Here is a tiny trained network, its code and every weight. The questions are about switching its units off for an input and a target symbol, where a switched-off unit gives its printed mean instead of its output.

import numpy as np


def w(rows, s, z=0):
    codes = np.array(rows[::2]) - 128.0
    scale = np.full(codes.shape[1], s)
    scale[-1] = z or s
    return codes * scale


def norm(h):
    return h / np.sqrt((h * h).mean(-1, keepdims=True) + 1e-5)


def f(y):
    return y / 2 * (1 + np.tanh(0.7978845608 * (y + 0.044715 * y**3)))


def softmax(a):
    e = np.exp(a - a.max(-1, keepdims=True))
    return e / e.sum(-1, keepdims=True)


def log_softmax(a):
    a = a - a.max(-1, keepdims=True)
    return a - np.log(np.exp(a).sum(-1, keepdims=True))


def net(x, mask):
    ids = ['Λβδζπψω'.index(c) for c in x.split()]
    T = len(ids)
    res = E[ids] + P[:T]
    r = norm(res)
    for j in range(3):
        rows = slice(3 * j, 3 * j + 3)
        q, k, v = (r @ M[0][rows].T for M in (Q, K, V))
        z = softmax(np.where(np.tri(T) > 0, q @ k.T / 3**0.5, -1e9)) @ v
        o = O[0][rows]
        res = res + np.where(mask[j], z, o[:, -1]) @ o[:, :-1]
    y = f(norm(res) @ A[0][:, :-1].T + A[0][:, -1])
    res = res + np.where(mask[3:11], y, B[0][:, -1]) @ B[0][:, :-1]
    return log_softmax(norm(res)[-1] @ U[:, :-1].T + U[:, -1])


Q, K, V, O, A, B = {}, {}, {}, {}, {}, {}
E = w([
[162,101,199,37,41],'Λ',
[209,150,250,87,77],'β',
[135,55,95,15,60],'δ',
[187,95,147,118,34],'ζ',
[126,91,179,3,149],'π',
[83,105,165,24,78],'ψ',
[211,49,48,75,122],'ω',
],0.0046)
P = w([
[123,104,140,185,147],'0',
[34,165,2,70,155],'1',
[185,168,167,78,158],'2',
[124,116,162,95,164],'3',
[68,134,34,85,145],'4',
[123,187,159,186,138],'5',
[147,112,151,104,170],'6',
[104,124,17,84,99],'7',
[164,174,94,104,192],'8',
[146,109,163,109,159],'9',
],0.0097)
Q[0] = w([
[130,100,195,156,156],'head 1',
[128,7,174,101,102],'head 1',
[166,69,133,90,143],'head 1',
[89,156,99,128,177],'head 2',
[182,96,101,111,127],'head 2',
[178,87,111,158,178],'head 2',
[109,188,117,176,50],'head 3',
[143,30,214,113,115],'head 3',
[144,225,101,128,160],'head 3',
],0.013)
K[0] = w([
[150,102,149,167,151],'head 1',
[94,5,103,169,125],'head 1',
[117,129,130,188,82],'head 1',
[76,150,92,104,134],'head 2',
[70,129,130,156,134],'head 2',
[87,82,117,146,128],'head 2',
[189,167,106,133,133],'head 3',
[108,49,114,176,124],'head 3',
[135,228,161,122,109],'head 3',
],0.015)
V[0] = w([
[42,106,169,102,47],'head 1',
[96,148,124,140,2],'head 1',
[89,151,120,15,138],'head 1',
[141,125,155,188,159],'head 2',
[152,133,62,94,109],'head 2',
[72,49,94,152,98],'head 2',
[182,166,87,66,139],'head 3',
[204,108,86,112,153],'head 3',
[18,200,133,162,125],'head 3',
],0.0085)
O[0] = w([
[214,166,187,174,163,253],'head 1',
[189,204,142,231,129,134],'head 1',
[139,121,214,59,116,203],'head 1',
[103,127,126,56,198,46],'head 2',
[36,143,121,223,100,136],'head 2',
[97,140,178,112,81,122],'head 2',
[206,208,94,86,183,68],'head 3',
[55,197,2,92,125,76],'head 3',
[191,39,151,171,200,94],'head 3',
],0.0065,0.0038)
A[0] = w([
[75,126,148,151,55,69],'neuron 1',
[58,79,101,254,160,5],'neuron 2',
[63,64,76,68,94,106],'neuron 3',
[178,72,82,83,140,184],'neuron 4',
[159,226,102,103,189,63],'neuron 5',
[79,48,168,151,73,152],'neuron 6',
[168,165,224,55,173,52],'neuron 7',
[135,124,211,196,130,110],'neuron 8',
],0.0082,0.0022)
B[0] = w([
[157,121,145,62,122,138],'neuron 1',
[198,105,137,156,56,134],'neuron 2',
[180,81,111,255,137,165],'neuron 3',
[100,200,114,105,139,156],'neuron 4',
[164,83,84,164,235,169],'neuron 5',
[146,121,74,63,231,168],'neuron 6',
[138,98,88,135,103,255],'neuron 7',
[74,199,118,171,130,198],'neuron 8',
],0.0078,0.0057)
U = w([
[138,92,100,227,67,92],'Λ',
[124,14,87,92,189,8],'β',
[91,236,152,162,121,96],'δ',
[118,158,73,154,253,112],'ζ',
[90,115,182,37,106,117],'π',
[164,110,254,149,150,209],'ψ',
[49,120,62,175,150,119],'ω',
],0.0098,0.0016)

Each question gives the input, a string of symbols that net reads in full, and the target symbol t.
The units are the heads (3 rows each of Q, K, V and O) and the neurons (one row each of A and B). Each row of codes is followed by its name. A weight is (code - 128) times the scale printed after its matrix; where a second scale follows, it is the last column's (O, A, B and U).
mask holds one flag per unit, heads first, then neurons. A switched-off unit (its flag False) gives its mean, the last column of its rows in O or B, instead of its output. The means were averaged over made-up inputs and are rounded, as every weight is.
A unit's drop is (log p(t) with every unit on - log p(t) with that unit switched off) / (log p(t) with every unit on - log p(t) with every unit switched off).
The circuit of an input: a set's keep is (log p(t) with only the set's units on - log p(t) with every unit switched off) / (log p(t) with every unit on - log p(t) with every unit switched off). Starting from all 11 units, units are removed one at a time, each time the one whose removal leaves the highest keep (on an exact tie, the one counted first), for as long as the keep stays at least 0.8.
units of the circuit, in order: the units of the circuit, biggest drop first
most important unit: the unit with the biggest drop
k most important neurons: the k neurons with the biggest drops, biggest first
which heads matter: for each layer, one digit per head in row order, 1 if its drop is at least 0.15 and else 0, layers parted by /
input ω β ζ ζ ψ Λ π, target ω: which heads matter : 101
input ζ ψ ψ ζ Λ ψ ψ Λ β δ, target Λ: which heads matter : 100
input δ ψ ζ Λ ψ π ψ π ψ ψ, target π: most important unit : head 3
input β ψ ω β ζ ψ, target ω: 2 most important neurons : neuron 3; neuron 6
input ζ δ Λ, target ζ: which heads matter : 110
input ζ δ ζ, target ζ: units of the circuit, in order : head 1; head 2
input ζ ψ ψ π, target Λ: units of the circuit, in order : head 1; neuron 2
input Λ ζ π π, target δ: which heads matter : 101
input δ ψ δ ζ, target π: units of the circuit, in order : head 3; neuron 1
input ψ ψ ψ ζ ζ, target δ: units of the circuit, in order : head 3; head 1
input Λ ψ Λ ζ, target δ: units of the circuit, in order : head 1; neuron 8; head 3; neuron 3
input ψ ψ β δ π ψ, target β: units of the circuit, in order : head 2; head 1
input ψ ψ ψ ψ ψ, target π: which heads matter : 110
input Λ Λ ψ ζ Λ ω δ ψ ζ Λ, target δ: units of the circuit, in order : head 1; neuron 8; head 3
input π ζ π β ζ ψ ψ ψ π ψ, target β: which heads matter : 100
input β ψ ω ζ ψ ζ ω ψ β ζ, target ζ: units of the circuit, in order : head 3; neuron 5
input β ω ψ Λ ψ δ ζ Λ ψ ψ, target ζ: which heads matter : 110
input β ψ ζ ψ ψ Λ, target ζ: which heads matter : 011
input Λ π β ψ ψ π ψ, target δ: which heads matter : 101
input π π ψ ζ ψ ψ ζ, target β: which heads matter : 100
input ω ψ ψ ψ, target ω: which heads matter : 101
input ψ π ω ζ π δ, target ζ: 2 most important neurons : neuron 5; neuron 7
input ζ ψ β π δ, target Λ: units of the circuit, in order : neuron 3
input ζ ζ ζ δ ψ ψ ζ β, target ζ: most important neuron : neuron 5
input β ψ ψ β, target ζ: which heads matter : 100
input π ψ ψ β, target β: which heads matter : 100
input ω ψ ζ ψ ζ ψ π π ψ δ, target ω: which heads matter : 101
input π ψ Λ ψ ζ ζ β, target β: units of the circuit, in order : head 1
